Here is a tiny trained network, its code and every weight. The questions are about switching its units off for an input and a class, where a switched-off unit gives its printed mean instead of its output.

import numpy as np


def w(rows, s, z=0):
    codes = np.array(rows[::2]) - 128.0
    scale = np.full(codes.shape[1], s)
    scale[-1] = z or s
    return codes * scale


def f(y):
    return y / 2 * (1 + np.tanh(0.7978845608 * (y + 0.044715 * y**3)))


def log_softmax(a):
    a = a - a.max(-1, keepdims=True)
    return a - np.log(np.exp(a).sum(-1, keepdims=True))


def net(x, mask):
    res = np.array(x, float).reshape(1, 5) / 4 @ E
    y = f(res @ A[0][:, :-1].T + A[0][:, -1])
    res = res + np.where(mask, y, B[0][:, -1]) @ B[0][:, :-1]
    return log_softmax(res[-1] @ U[:, :-1].T + U[:, -1])


A, B = {}, {}
E = w([
[33,192,35,52,249,230,25],'x0',
[231,172,235,101,222,250,207],'x1',
[121,121,123,134,138,133,138],'x2',
[129,118,124,120,132,134,128],'x3',
[35,34,153,253,241,132,181],'x4',
],0.0044)
A[0] = w([
[55,167,62,95,225,200,68,74],'N1',
[79,180,65,99,208,182,73,60],'N2',
[231,211,109,3,20,154,78,160],'N3',
[174,202,96,17,33,114,106,208],'N4',
[207,167,209,79,188,176,180,118],'N5',
[174,77,180,179,46,72,217,70],'N6',
[187,166,208,126,210,236,187,101],'N7',
[46,63,47,166,75,45,69,156],'N8',
[198,74,177,185,44,63,196,75],'N9',
[61,181,54,89,207,169,72,80],'N10',
[198,177,207,118,192,194,182,61],'N11',
[41,85,59,110,49,34,70,46],'N12',
[180,76,195,184,46,67,199,64],'N13',
[87,71,164,227,217,138,167,252],'N14',
[66,99,3,165,46,49,66,115],'N15',
[205,153,204,111,192,200,171,34],'N16',
[168,86,171,160,72,85,173,47],'N17',
],0.0053,0.0032)
B[0] = w([
[234,28,29,63,45,230,71,191],'N1',
[146,70,42,40,35,233,69,169],'N2',
[229,8,40,248,250,137,251,253],'N3',
[241,44,118,227,245,59,211,238],'N4',
[187,148,198,158,173,46,50,205],'N5',
[227,50,26,51,22,231,46,190],'N6',
[245,124,198,97,114,19,25,216],'N7',
[242,144,217,132,197,36,79,225],'N8',
[252,35,30,39,41,222,46,197],'N9',
[244,48,79,45,53,180,71,182],'N10',
[228,193,223,68,141,29,30,188],'N11',
[224,226,252,57,152,50,3,194],'N12',
[195,43,23,35,36,245,38,191],'N13',
[239,16,71,197,217,52,181,229],'N14',
[248,181,247,75,182,22,47,224],'N15',
[223,247,232,26,101,39,25,178],'N16',
[97,169,53,16,41,222,61,150],'N17',
],0.0046,0.0048)
U = w([
[143,81,28,15,14,255,22,66],'0',
[161,226,247,67,139,19,25,30],'1',
[149,65,96,180,170,118,160,255],'2',
[165,11,59,250,236,112,223,124],'3',
[143,94,103,157,149,127,144,230],'4',
[22,224,156,235,99,180,243,39],'5',
[8,234,142,136,31,246,241,1],'6',
],0.0047,0.0041)

Each question gives the input, the list of numbers given to net, and the class t.
The units are the neurons (one row each of A and B). Each row of codes is followed by its name. A weight is (code - 128) times the scale printed after its matrix; where a second scale follows, it is the last column's (A, B and U).
mask holds one flag per neuron, in row order. A switched-off neuron (its flag False) gives its mean, the last column of its row in B, instead of its output. The means were averaged over made-up inputs and are rounded, as every weight is.
A unit's drop is (log p(t) with every unit on - log p(t) with that unit switched off) / (log p(t) with every unit on - log p(t) with every unit switched off).
The circuit of an input: a set's keep is (log p(t) with only the set's units on - log p(t) with every unit switched off) / (log p(t) with every unit on - log p(t) with every unit switched off). Starting from the 12 units with the biggest drops (on a tie, the unit counted first), units are removed one at a time, each time the one whose removal leaves the highest keep (on an exact tie, the one counted first), for as long as the keep stays at least 0.8.
circuit, biggest first: the units of the circuit, biggest drop first
top k neurons: the k neurons with the biggest drops, biggest first
drop of u: that unit's drop, to one decimal
input [-6,-1,3,-4,-8], class 3: circuit, biggest first : [N3]
input [6,-3,5,4,-8], class 3: circuit, biggest first : [N3 N4]
input [6,-7,-6,7,4], class 1: top 3 neurons : [N15 N8 N12]
input [4,-7,4,-2,4], class 1: circuit, biggest first : [N15 N12]
input [-4,3,2,4,-7], class 3: circuit, biggest first : [N3 N4]
input [3,5,-1,1,4], class 1: top 2 neurons : [N3 N7]
input [2,-6,0,-3,6], class 1: circuit, biggest first : [N3 N15]
input [7,0,4,-2,0], class 0: circuit, biggest first : [N1 N2]
input [-3,-5,2,2,3], class 1: top 4 neurons : [N3 N15 N8 N12]
input [8,-7,3,-2,4], class 0: top 3 neurons : [N1 N2 N10]
input [-1,-2,1,-3,-5], class 3: top 2 neurons : [N3 N4]
input [-6,6,-6,-6,-7], class 3: top 3 neurons : [N3 N4 N12]
input [3,-7,-4,-4,3], class 1: drop of N5 : 0.0
input [5,-7,4,3,-5], class 1: drop of N6 : 0.1
input [-1,0,-6,-2,-6], class 3: drop of N3 : 0.2
input [-8,2,-5,4,-7], class 0: drop of N13 : 0.4
input [-6,4,-3,3,-8], class 3: circuit, biggest first : [N3]
input [1,-2,-2,-2,-6], class 3: circuit, biggest first : [N3 N4]
